Each row has a hidden trait or not; one of two labels after the row says which. A new part has a new trait and new labels.
In the rows, 100 means zero.
111  106  86  96  94  105  99  108  93  99  102  106  70  107  99  97  102  107  119  124  101  127  93  99  95  93  77  114  92  85  104  107  101  176  97  109  110  125  103  102  102  101  97  100  79  91  114  64  103  117  94  99  101  118  106  99  99  102  95  96  81  117  103  106  88  85  102  100  89  101  107  98  101  96  91  107  101  102  104  97  102  96  114  103  99  106  100  118  93  100  77  109  96  100  110  101  111  118  93  112  128  98  98  103  96  100  83  100  97  110  111  98  155  80  96  93  91  92  97  97  88  95  73  97
Z810
111  108  87  99  96  105  98  108  93  101  99  105  71  110  99  98  102  106  120  123  101  122  93  99  95  92  77  113  90  84  103  107  101  172  98  109  110  127  104  98  100  101  97  99  76  93  117  67  102  115  94  103  101  117  105  101  99  101  97  97  79  116  103  107  87  87  100  100  88  101  108  99  101  97  92  107  101  101  104  97  104  96  113  102  99  103  100  117  92  100  76  108  97  101  108  99  112  115  95  111  130  98  97  102  95  100  86  100  98  110  109  98  144  80  95  92  93  92  96  95  87  95  76  98
Z810
110  105  89  100  95  99  99  99  94  95  97  103  92  107  97  97  98  102  103  105  101  114  97  100  97  94  85  111  96  94  105  104  103  140  98  108  104  118  101  99  96  97  95  99  85  95  111  70  102  114  96  109  105  120  105  99  98  98  98  99  91  114  100  103  93  95  100  98  96  100  101  103  101  95  104  106  103  99  103  92  101  100  112  101  100  103  103  105  90  101  76  110  99  104  105  98  104  114  96  112  116  94  94  93  97  100  91  101  98  106  111  96  129  86  97  96  98  98  96  99  87  98  75  98
Z810
111  107  86  96  94  106  99  105  93  101  103  106  66  108  99  97  103  108  122  129  101  128  90  99  95  91  77  116  91  84  104  108  101  183  97  109  111  124  103  101  102  101  97  99  74  92  118  70  103  118  93  99  100  116  106  100  99  102  95  96  77  118  104  107  88  85  102  100  86  101  109  97  101  96  89  108  101  102  103  98  102  95  114  103  99  106  99  121  92  100  76  109  96  99  109  101  113  117  93  111  134  99  97  106  96  100  81  100  97  111  111  98  148  77  96  92  91  91  98  96  87  95  70  97
Z810
109  104  92  102  98  98  100  98  96  94  94  101  100  109  97  96  97  100  101  103  100  111  100  100  98  97  89  108  99  94  104  103  104  128  99  108  100  114  103  95  94  96  96  99  89  98  107  75  102  112  98  110  106  118  103  100  98  96  100  101  94  112  99  103  93  99  99  97  99  100  98  105  101  97  107  104  103  99  104  92  102  102  108  102  100  101  104  101  89  101  78  110  100  105  102  95  103  111  98  108  113  92  94  85  97  100  94  101  99  104  109  96  120  90  97  96  103  99  94  100  86  99  82  98
Z810
84  94  111  104  105  95  101  82  105  96  93  86  143  92  97  100  96  86  72  61  97  70  119  99  105  115  127  86  112  121  97  94  98  11  102  95  86  68  99  96  91  95  98  98  122  114  78  134  97  79  107  105  100  94  94  100  101  94  108  104  125  85  94  91  111  119  97  98  121  103  89  109  100  103  118  93  101  96  104  100  102  110  91  103  104  91  104  72  99  98  115  96  106  104  89  92  84  85  113  91  63  94  96  81  105  100  123  100  104  87  93  100  55  122  101  106  112  112  100  107  101  104  128  104
Z814
106  102  97  106  101  98  100  98  97  95  91  99  108  115  98  96  98  97  104  97  99  106  104  99  99  97  92  105  101  98  101  102  104  136  100  107  97  111  107  91  93  96  96  97  97  100  101  83  101  105  100  116  106  114  101  103  99  94  102  101  95  109  98  104  93  98  96  98  99  101  99  107  103  99  110  103  102  98  105  93  106  105  107  102  100  95  105  93  91  100  83  106  102  106  98  90  102  106  103  104  113  93  94  84  97  101  99  100  100  100  105  97  115  92  97  94  107  98  92  99  85  100  93  100
Z814
94  98  102  99  101  97  103  92  100  91  99  92  124  102  95  97  97  96  82  83  99  96  113  100  101  105  107  99  105  105  102  94  103  71  100  102  92  93  99  102  94  95  97  100  104  105  92  102  100  99  101  107  105  109  98  100  100  96  101  101  116  101  96  98  103  108  99  98  106  100  86  108  100  97  109  98  102  96  102  95  98  106  103  106  101  97  105  79  94  102  96  106  101  106  96  92  90  101  100  101  95  91  92  79  102  101  112  101  99  97  103  99  98  103  101  101  110  108  96  107  94  103  97  100
Z814
111  106  89  100  95  102  99  104  94  97  98  104  86  110  98  97  99  103  108  116  101  118  96  100  96  93  80  112  95  88  104  106  102  156  98  109  106  121  103  97  97  99  96  99  83  94  114  69  102  114  96  105  104  119  105  100  98  99  99  98  85  113  102  104  89  92  100  99  98  101  105  102  101  96  97  106  102  100  105  94  103  99  112  102  100  102  102  112  90  100  76  109  99  102  104  99  107  115  96  110  119  95  95  98  96  100  86  100  98  107  110  97  130  84  95  94  97  95  95  98  86  97  77  98
Z810
84  92  111  103  106  96  102  87  105  95  94  86  134  93  96  99  96  89  77  68  97  76  119  99  104  114  120  89  110  120  97  93  99  25  102  96  88  73  99  97  92  96  99  98  119  114  82  129  98  83  106  107  100  98  94  100  101  95  106  103  123  88  94  92  109  115  97  98  117  103  89  108  100  103  117  94  100  96  104  100  102  110  92  104  103  91  105  73  101  99  111  98  105  104  90  91  84  87  110  91  70  94  95  79  105  101  122  100  103  88  93  100  65  117  101  105  113  110  100  107  100  104  126  104
Z814
108  108  84  91  93  107  99  113  92  99  108  107  54  104  99  98  104  111  121  135  102  133  89  99  95  92  76  116  89  82  105  107  101  188  96  107  114  131  101  107  107  104  98  101  72  90  119  61  104  118  93  94  100  120  106  98  100  104  92  94  79  121  105  106  88  82  104  101  84  101  108  96  100  95  83  108  100  102  101  99  99  94  116  104  98  110  98  126  92  101  77  111  94  98  111  103  111  117  88  112  137  100  99  113  96  100  81  100  96  114  112  99  153  75  97  93  87  90  99  97  89  95  65  96
Z810
110  106  89  100  96  101  99  103  94  96  98  104  85  107  98  97  99  103  108  111  101  119  95  100  97  93  82  112  95  89  105  106  103  157  98  108  105  120  102  98  96  98  96  99  88  94  112  67  102  115  96  105  104  120  106  99  99  100  98  99  86  115  101  104  91  94  101  98  95  101  103  102  101  96  102  105  102  100  104  94  102  100  112  102  100  103  103  103  90  100  77  110  98  102  107  99  107  116  95  110  119  95  95  94  96  100  91  101  98  107  111  96  143  85  96  95  97  96  96  98  87  97  77  97
Z810
110  105  91  98  96  99  100  100  95  95  99  103  91  107  97  97  98  102  101  105  101  119  98  100  97  95  86  110  95  89  105  104  103  131  98  108  104  113  100  100  96  94  95  100  85  95  110  69  102  114  96  105  105  120  104  98  98  99  99  99  93  114  101  102  93  98  101  98  98  100  99  103  100  95  104  105  103  99  104  92  100  99  112  102  100  103  103  103  91  101  77  112  99  103  105  99  104  113  94  110  116  94  95  92  97  100  90  101  98  106  113  96  129  86  96  98  99  99  96  100  88  98  75  97
Z810
84  94  111  103  104  95  101  84  105  96  94  85  139  91  96  100  95  87  71  62  97  70  119  99  106  115  127  89  111  120  98  92  99  5  102  96  86  75  97  97  91  95  98  98  123  115  76  132  97  81  107  105  101  95  94  100  101  94  107  104  125  84  94  90  110  121  98  98  120  102  88  109  100  103  118  92  102  96  104  100  101  110  91  104  104  91  104  71  102  99  116  96  106  104  89  93  83  85  112  91  61  92  96  76  106  100  125  100  104  87  93  99  56  121  101  107  113  113  101  107  102  104  127  104
Z814
111  107  88  98  95  103  98  106  93  98  99  105  79  107  99  97  101  105  114  118  101  123  94  100  96  94  78  112  94  87  105  106  102  166  98  110  108  124  102  100  100  99  96  99  79  93  115  67  103  116  95  102  102  120  105  99  99  101  98  97  85  117  102  104  92  91  101  99  93  101  105  100  101  96  95  107  102  101  104  95  102  97  112  102  100  105  101  117  91  100  77  109  97  101  107  98  109  116  94  111  128  97  96  101  96  100  85  100  98  109  111  97  139  79  96  94  95  95  97  97  86  96  76  97
Z810
99  100  100  104  103  98  102  94  99  94  94  94  120  111  96  96  97  96  90  87  99  97  108  100  100  103  102  100  104  106  101  97  103  91  100  104  94  101  103  95  93  95  97  98  101  105  98  95  101  101  102  112  107  108  99  102  100  95  102  101  109  105  97  101  100  106  97  98  103  101  93  108  102  99  113  101  102  97  102  94  102  106  103  105  100  94  106  85  93  101  89  105  101  107  96  89  96  103  103  102  103  92  92  76  99  101  108  101  99  97  103  98  104  99  99  97  110  103  94  103  89  101  98  101
Z814
92  97  107  105  106  99  102  93  102  96  92  90  129  106  97  97  97  92  89  81  98  90  114  99  102  107  109  95  108  110  98  94  102  73  101  101  89  91  105  92  93  96  98  97  110  110  92  113  99  90  104  115  104  101  96  104  100  94  104  102  112  96  95  98  102  105  95  99  106  102  92  108  103  102  113  98  101  96  103  96  104  109  99  105  101  90  105  79  97  99  100  101  103  106  91  87  92  97  107  95  95  94  93  78  101  101  117  100  102  94  97  100  87  105  99  98  114  103  95  103  92  103  113  103
Z814
91  97  104  100  103  97  103  91  101  91  97  90  131  100  95  98  97  95  83  74  98  87  113  99  101  108  110  99  108  112  101  92  102  60  100  101  91  85  100  100  94  96  98  99  105  108  89  111  100  94  103  108  105  103  97  100  100  96  102  101  117  99  96  95  104  107  98  98  109  100  88  108  101  99  113  97  101  96  102  97  99  107  101  106  101  95  105  78  96  101  97  103  101  105  93  91  89  97  101  97  91  92  92  79  102  101  117  101  100  94  100  99  89  107  101  101  111  107  98  106  95  103  104  101
Z814
111  107  86  96  94  107  99  113  92  101  103  106  61  111  100  97  104  110  127  134  101  132  90  99  95  92  73  115  90  82  103  108  101  195  97  108  112  127  105  101  104  103  98  99  73  91  120  70  103  117  95  99  100  117  106  100  99  103  95  95  75  117  105  108  85  82  101  101  84  102  111  97  101  97  84  109  100  102  102  100  103  95  114  103  98  110  98  123  93  100  77  108  95  99  109  100  113  117  92  110  139  101  98  108  95  100  81  99  97  112  110  99  148  76  95  91  91  89  98  95  86  95  71  97
Z810
111  107  87  97  94  103  99  108  93  99  101  106  72  108  99  97  101  106  118  122  101  126  92  100  95  92  76  114  91  85  104  107  102  185  97  108  109  123  102  100  101  100  96  99  77  92  115  66  103  118  95  101  101  118  106  99  99  101  97  97  83  117  103  105  89  88  101  100  89  101  107  101  101  96  94  107  101  101  103  96  102  97  114  102  99  105  100  115  91  100  77  109  97  100  109  100  110  117  93  110  127  98  97  104  96  100  86  100  97  110  110  98  146  81  96  93  92  93  97  97  87  95  73  97
Z810
96  98  107  111  110  100  101  97  101  98  86  92  127  116  99  96  98  91  100  89  97  91  115  98  102  104  103  96  108  111  95  97  102  106  102  105  92  96  111  84  90  97  97  95  111  111  91  114  99  90  105  123  104  98  96  107  100  92  107  102  105  97  95  101  98  100  91  99  101  103  99  108  105  105  113  100  100  97  104  99  110  110  98  103  100  85  106  79  97  98  99  97  104  107  90  83  97  97  112  93  104  95  94  77  100  101  112  99  104  93  94  100  94  104  98  92  117  98  93  101  87  102  117  105
Z814
108  104  93  101  98  98  100  99  96  95  94  100  92  110  97  96  97  99  103  100  100  110  101  100  98  95  85  108  97  94  104  103  104  130  99  108  100  114  103  94  94  96  95  99  90  98  107  76  101  111  97  110  106  117  102  100  98  96  100  101  94  111  99  102  94  99  98  97  99  100  99  105  101  97  108  104  102  98  104  92  102  102  110  102  100  99  104  98  90  101  78  111  100  105  101  95  102  110  98  108  112  92  93  84  98  100  96  101  99  104  109  95  121  90  97  97  103  99  94  100  87  99  85  98
Z810
115  107  89  106  100  106  98  111  92  103  92  106  76  118  101  96  101  102  130  128  100  124  92  99  96  92  77  112  94  85  100  109  101  192  99  109  108  128  111  89  97  101  97  96  80  95  115  72  102  112  97  111  101  111  105  105  99  98  100  98  73  115  103  109  86  83  97  100  85  103  114  98  104  101  94  109  101  101  105  98  110  100  111  101  99  98  100  116  94  98  78  104  99  102  105  95  115  115  101  109  131  99  98  102  95  100  80  99  100  108  106  98  140  79  94  87  98  88  94  93  81  95  85  99
Z810
88  96  106  100  104  97  103  90  102  93  97  88  132  97  95  98  97  94  81  74  98  86  116  99  103  110  113  90  107  112  99  92  101  36  100  99  91  85  99  100  94  97  98  99  109  110  86  114  100  90  104  108  103  104  95  100  101  96  103  102  118  96  95  94  105  112  98  98  110  101  88  109  101  100  113  96  101  96  102  98  100  107  98  106  102  94  105  78  98  100  105  103  102  104  93  91  87  95  104  95  88  93  94  79  103  101  120  101  100  93  98  99  83  109  101  102  111  108  98  107  97  103  107  102
Z814
83  93  110  99  103  95  102  84  104  93  98  85  142  87  95  100  96  89  68  62  97  74  121  99  105  115  126  89  110  119  100  92  99  2  101  95  89  70  94  103  93  95  98  100  119  113  77  125  98  84  105  102  101  99  94  98  101  96  105  103  128  87  94  90  111  119  99  98  122  101  85  109  99  101  117  92  101  96  103  99  98  109  94  105  104  95  104  74  101  100  112  99  104  103  92  94  81  88  107  92  65  94  96  78  106  100  123  101  102  89  95  100  60  119  102  108  111  113  102  109  103  104  119  102
Z814
85  93  111  106  106  96  101  85  104  97  91  85  140  95  97  99  96  86  75  67  96  71  120  99  105  113  123  87  113  121  97  95  98  28  103  94  87  70  100  93  90  96  99  97  127  115  78  134  97  79  107  108  100  92  94  101  101  94  108  104  121  85  93  92  109  117  96  97  119  104  91  108  101  105  119  93  101  96  105  101  104  110  91  104  104  90  104  70  102  98  113  94  107  104  88  91  86  88  114  89  67  92  97  78  105  100  122  100  104  87  91  101  55  122  100  105  113  111  99  106  101  104  129  105
Z814
84  94  112  103  105  95  101  85  104  95  93  85  140  92  96  99  96  87  73  62  97  75  120  99  105  116  124  89  111  121  97  93  99  3  102  95  87  68  98  97  91  95  99  98  133  114  77  132  98  82  106  106  100  96  93  100  101  94  107  104  125  84  94  92  110  119  97  98  120  103  89  109  100  103  119  93  101  96  104  100  102  110  92  104  104  91  104  73  101  99  111  96  106  103  90  92  84  86  111  91  65  93  95  76  106  100  123  100  104  87  92  100  56  120  101  107  111  112  101  107  101  105  126  104
Z814
86  95  108  104  107  97  102  88  104  96  92  87  133  98  97  99  96  90  83  72  97  80  117  99  104  112  118  90  111  118  97  93  100  38  102  98  88  77  102  95  93  97  99  98  121  113  80  132  99  85  106  110  101  98  94  102  101  94  105  103  120  89  94  94  107  114  95  98  114  103  91  108  102  104  111  95  101  96  104  100  104  110  93  105  102  90  104  75  101  98  111  97  104  104  90  88  86  88  109  90  80  93  95  83  104  101  122  100  103  90  93  100  78  115  100  101  114  107  99  105  98  104  122  104
Z814
92  97  107  102  104  98  103  92  102  93  95  91  124  102  96  97  97  94  84  77  98  88  116  99  102  106  111  97  108  110  100  94  102  69  100  100  92  92  102  98  94  96  98  99  110  110  90  111  100  93  104  109  104  103  96  102  101  96  103  102  116  98  96  96  104  107  97  97  107  101  89  108  101  100  112  98  101  96  102  97  101  107  100  106  101  93  105  78  96  100  100  103  102  106  93  89  90  96  104  98  95  94  93  80  102  101  115  101  101  94  98  99  89  107  101  100  111  107  96  105  94  103  108  102
Z814
104  101  98  103  101  98  101  95  97  94  94  97  109  111  97  96  96  98  94  93  99  102  106  100  99  100  95  104  100  98  103  99  104  104  100  106  96  108  103  95  93  95  96  99  97  101  102  83  101  106  100  112  107  113  100  101  99  95  101  101  102  108  98  101  97  100  98  98  100  100  95  106  102  98  112  102  102  98  103  93  102  104  107  103  100  97  106  89  91  101  83  108  101  106  98  92  98  108  101  105  105  92  92  86  99  101  101  101  99  100  107  97  110  95  98  97  107  102  94  102  87  100  91  99
Z814
110  108  86  97  95  105  98  112  94  100  101  106  68  108  99  97  102  107  122  127  101  128  91  99  95  92  76  115  91  84  104  108  101  187  97  108  111  129  104  100  102  101  97  99  78  92  117  68  103  117  94  100  101  116  106  100  99  101  97  97  80  118  104  106  88  85  101  100  87  101  108  98  101  97  91  108  101  102  103  98  103  96  114  102  99  105  99  119  92  100  77  108  96  100  109  100  111  117  94  110  130  99  98  106  96  100  82  100  98  110  111  98  138  80  96  92  93  90  97  96  87  95  74  97
Z810
109  107  85  92  94  107  99  113  92  100  107  107  58  105  99  98  104  111  124  131  101  132  91  99  95  93  75  117  89  80  104  107  101  190  96  107  113  131  102  105  106  103  98  100  71  87  121  66  104  118  93  95  99  119  107  99  100  105  93  94  76  119  105  106  88  82  103  101  84  101  110  95  100  95  84  108  100  102  102  99  100  94  115  105  98  109  98  125  93  101  77  110  94  98  111  102  112  120  89  112  135  100  99  114  95  100  80  100  96  114  112  99  158  76  97  92  88  90  99  97  89  95  66  96
Z810
